Below are the code and all the weights of a small trained network. Each question names an input and a class and asks about switching units off, where a switched-off unit gives its printed mean instead of its output.

import numpy as np


def w(rows, s, z=0):
    codes = np.array(rows[::2]) - 128.0
    scale = np.full(codes.shape[1], s)
    scale[-1] = z or s
    return codes * scale


def f(y):
    return np.maximum(y, 0)


def log_softmax(a):
    a = a - a.max(-1, keepdims=True)
    return a - np.log(np.exp(a).sum(-1, keepdims=True))


def net(x, mask):
    res = np.array(x, float).reshape(1, 8) / 4 @ E
    y = f(res @ A[0][:, :-1].T + A[0][:, -1])
    res = res + np.where(mask, y, B[0][:, -1]) @ B[0][:, :-1]
    return log_softmax(res[-1] @ U[:, :-1].T + U[:, -1])


A, B = {}, {}
E = w([
[245,105,147,179,2,168,102,181,83,213],'x0',
[96,215,219,145,78,72,58,42,58,131],'x1',
[64,44,9,127,57,81,87,10,200,235],'x2',
[133,132,121,130,128,127,130,128,133,129],'x3',
[197,167,199,36,156,70,100,144,245,202],'x4',
[135,134,122,126,128,130,127,123,135,123],'x5',
[212,66,74,13,189,125,7,97,32,79],'x6',
[117,126,136,129,127,139,119,134,128,130],'x7',
],0.0049)
A[0] = w([
[167,96,118,98,171,151,181,181,205,118,173],'n1',
[180,107,89,55,158,138,27,107,71,109,55],'n2',
[42,98,86,81,205,135,170,87,175,62,88],'n3',
[91,58,43,133,85,89,98,38,170,207,58],'n4',
[200,111,134,140,45,163,117,162,99,172,38],'n5',
[192,109,145,140,56,160,120,170,96,183,36],'n6',
[48,193,157,218,77,135,214,154,202,160,17],'n7',
[177,158,208,66,169,62,115,168,224,173,73],'n8',
[173,190,183,94,145,66,140,153,224,185,177],'n9',
[203,83,133,161,29,170,113,149,107,195,75],'n10',
[201,154,186,56,146,52,110,162,247,206,14],'n11',
[168,96,83,74,164,132,50,112,74,105,10],'n12',
[152,22,68,108,170,172,188,217,200,111,17],'n13',
[112,232,228,164,58,55,30,15,55,148,59],'n14',
[193,210,225,140,205,180,149,232,39,47,8],'n15',
[213,104,147,155,41,162,94,157,110,200,75],'n16',
[109,70,65,140,100,107,81,30,147,178,49],'n17',
[206,87,149,149,39,175,117,172,89,174,73],'n18',
[29,142,121,81,229,108,160,62,156,62,7],'n19',
[40,172,133,77,182,56,147,63,182,106,133],'n20',
[67,83,84,235,101,165,180,141,49,81,89],'n21',
[62,144,127,88,179,127,142,87,157,70,42],'n22',
[186,133,148,133,90,143,118,139,113,155,174],'n23',
[166,93,86,57,161,134,46,120,70,95,16],'n24',
[91,59,55,131,93,102,88,42,154,203,42],'n25',
[54,195,155,233,82,142,226,160,203,154,66],'n26',
[64,239,253,138,97,44,59,17,55,102,142],'n27',
[95,70,77,132,105,111,90,61,164,184,13],'n28',
[59,87,60,236,117,158,173,121,23,50,36],'n29',
[72,195,161,193,84,128,183,158,192,161,3],'n30',
],0.0051,0.0066)
B[0] = w([
[103,100,67,168,119,144,101,173,112,173,224],'n1',
[175,62,189,99,159,83,196,65,115,150,184],'n2',
[144,178,124,198,164,90,85,132,106,142,191],'n3',
[100,210,187,91,82,138,181,183,195,44,196],'n4',
[130,185,128,176,206,74,120,123,124,116,155],'n5',
[136,186,125,180,197,70,114,129,128,109,153],'n6',
[209,52,208,52,192,67,189,51,107,131,183],'n7',
[101,146,104,101,85,194,78,53,52,127,194],'n8',
[85,112,106,127,64,177,61,74,74,116,253],'n9',
[119,197,135,191,209,75,109,124,121,112,183],'n10',
[72,179,101,81,82,233,60,13,13,111,181],'n11',
[184,67,212,68,169,94,205,56,123,142,153],'n12',
[142,134,44,105,215,215,215,200,103,208,166],'n13',
[153,92,31,102,201,216,214,231,138,190,208],'n14',
[42,217,207,52,2,127,202,185,254,16,210],'n15',
[122,193,124,189,204,66,108,109,117,122,185],'n16',
[108,187,175,73,85,160,191,179,187,65,172],'n17',
[122,193,121,186,194,64,108,115,133,122,182],'n18',
[151,242,126,229,206,42,79,129,110,114,162],'n19',
[144,152,114,210,134,80,69,146,128,142,212],'n20',
[103,150,107,92,89,190,51,61,74,145,196],'n21',
[136,185,136,183,170,78,100,125,128,116,147],'n22',
[104,131,108,179,142,92,95,127,132,119,210],'n23',
[213,45,233,65,186,60,230,35,106,145,162],'n24',
[111,212,187,75,79,149,193,189,199,45,179],'n25',
[206,47,185,70,187,71,164,59,97,146,213],'n26',
[145,67,33,145,158,176,163,233,148,201,254],'n27',
[105,190,178,87,97,146,187,187,185,70,151],'n28',
[113,164,113,72,80,209,55,35,47,145,184],'n29',
[205,76,209,23,178,84,220,65,124,110,158],'n30',
],0.006,0.0054)
U = w([
[87,206,207,64,56,133,184,188,224,28,69],'0',
[215,2,225,69,180,49,186,24,105,145,78],'1',
[105,93,125,159,106,122,91,141,129,135,250],'2',
[124,98,110,147,109,123,101,140,126,130,231],'3',
[129,217,108,237,187,39,73,125,119,127,71],'4',
[87,153,97,86,70,237,59,23,45,136,67],'5',
[137,75,28,130,173,195,182,238,140,203,70],'6',
],0.0077,0.013)

Each question gives the input, the list of numbers given to net, and the class t.
The units are the neurons (one row each of A and B). Each row of codes is followed by its name. A weight is (code - 128) times the scale printed after its matrix; where a second scale follows, it is the last column's (A, B and U).
mask holds one flag per neuron, in row order. A switched-off neuron (its flag False) gives its mean, the last column of its row in B, instead of its output. The means were averaged over made-up inputs and are rounded, as every weight is.
A unit's drop is (log p(t) with every unit on - log p(t) with that unit switched off) / (log p(t) with every unit on - log p(t) with every unit switched off).
The circuit of an input: a set's keep is (log p(t) with only the set's units on - log p(t) with every unit switched off) / (log p(t) with every unit on - log p(t) with every unit switched off). Starting from the 12 units with the biggest drops (on a tie, the unit counted first), units are removed one at a time, each time the one whose removal leaves the highest keep (on an exact tie, the one counted first), for as long as the keep stays at least 0.8.
circuit, biggest first: the units of the circuit, biggest drop first
most important unit: the unit with the biggest drop
k most important neurons: the k neurons with the biggest drops, biggest first
input [3,8,-7,-3,1,-1,0,-1], class 6: circuit, biggest first -> [n27, n14]
input [6,0,-5,-5,0,4,-8,5], class 1: circuit, biggest first -> [n26, n7]
input [-6,-2,-4,-7,-6,5,8,1], class 1: most important unit -> n24
input [1,1,8,5,-8,5,-1,-8], class 0: circuit, biggest first -> [n4, n25]
input [7,7,5,6,2,6,3,-4], class 4: circuit, biggest first -> [n16, n10]
input [8,3,-7,-1,-8,1,-6,-4], class 4: 3 most important neurons -> [n18, n10, n16]
input [0,8,7,-3,-5,-5,4,-5], class 6: circuit, biggest first -> [n14, n27]
input [7,-5,-1,5,-8,-5,-8,-6], class 1: circuit, biggest first -> [n26, n7]
input [-7,4,3,-6,0,-2,5,3], class 4: circuit, biggest first -> [n19, n20]
input [6,0,-1,1,4,1,7,2], class 1: 2 most important neurons -> [n2, n24]
input [7,8,-4,-1,0,8,1,4], class 6: 2 most important neurons -> [n14, n27]
input [-5,2,8,8,-8,-7,-5,-5], class 0: 3 most important neurons -> [n4, n25, n17]
input [-2,-3,0,0,6,-8,5,5], class 5: circuit, biggest first -> [n11, n8, n9]
input [6,2,-6,7,0,5,-7,-3], class 1: 2 most important neurons -> [n26, n7]
input [-6,2,-7,5,-8,-5,-5,2], class 5: circuit, biggest first -> [n29]
input [-4,-1,1,2,-6,8,-5,-2], class 5: 3 most important neurons -> [n29, n21, n27]
input [-3,-8,-8,1,-8,0,-1,-7], class 0: 2 most important neurons -> [n15, n9]
input [-6,6,8,-1,-8,-7,-7,-2], class 0: 4 most important neurons -> [n4, n25, n17, n28]
input [-5,-3,6,-4,2,-6,1,-2], class 0: 2 most important neurons -> [n4, n25]
input [-5,6,-4,-5,7,-2,2,-2], class 5: most important unit -> n8
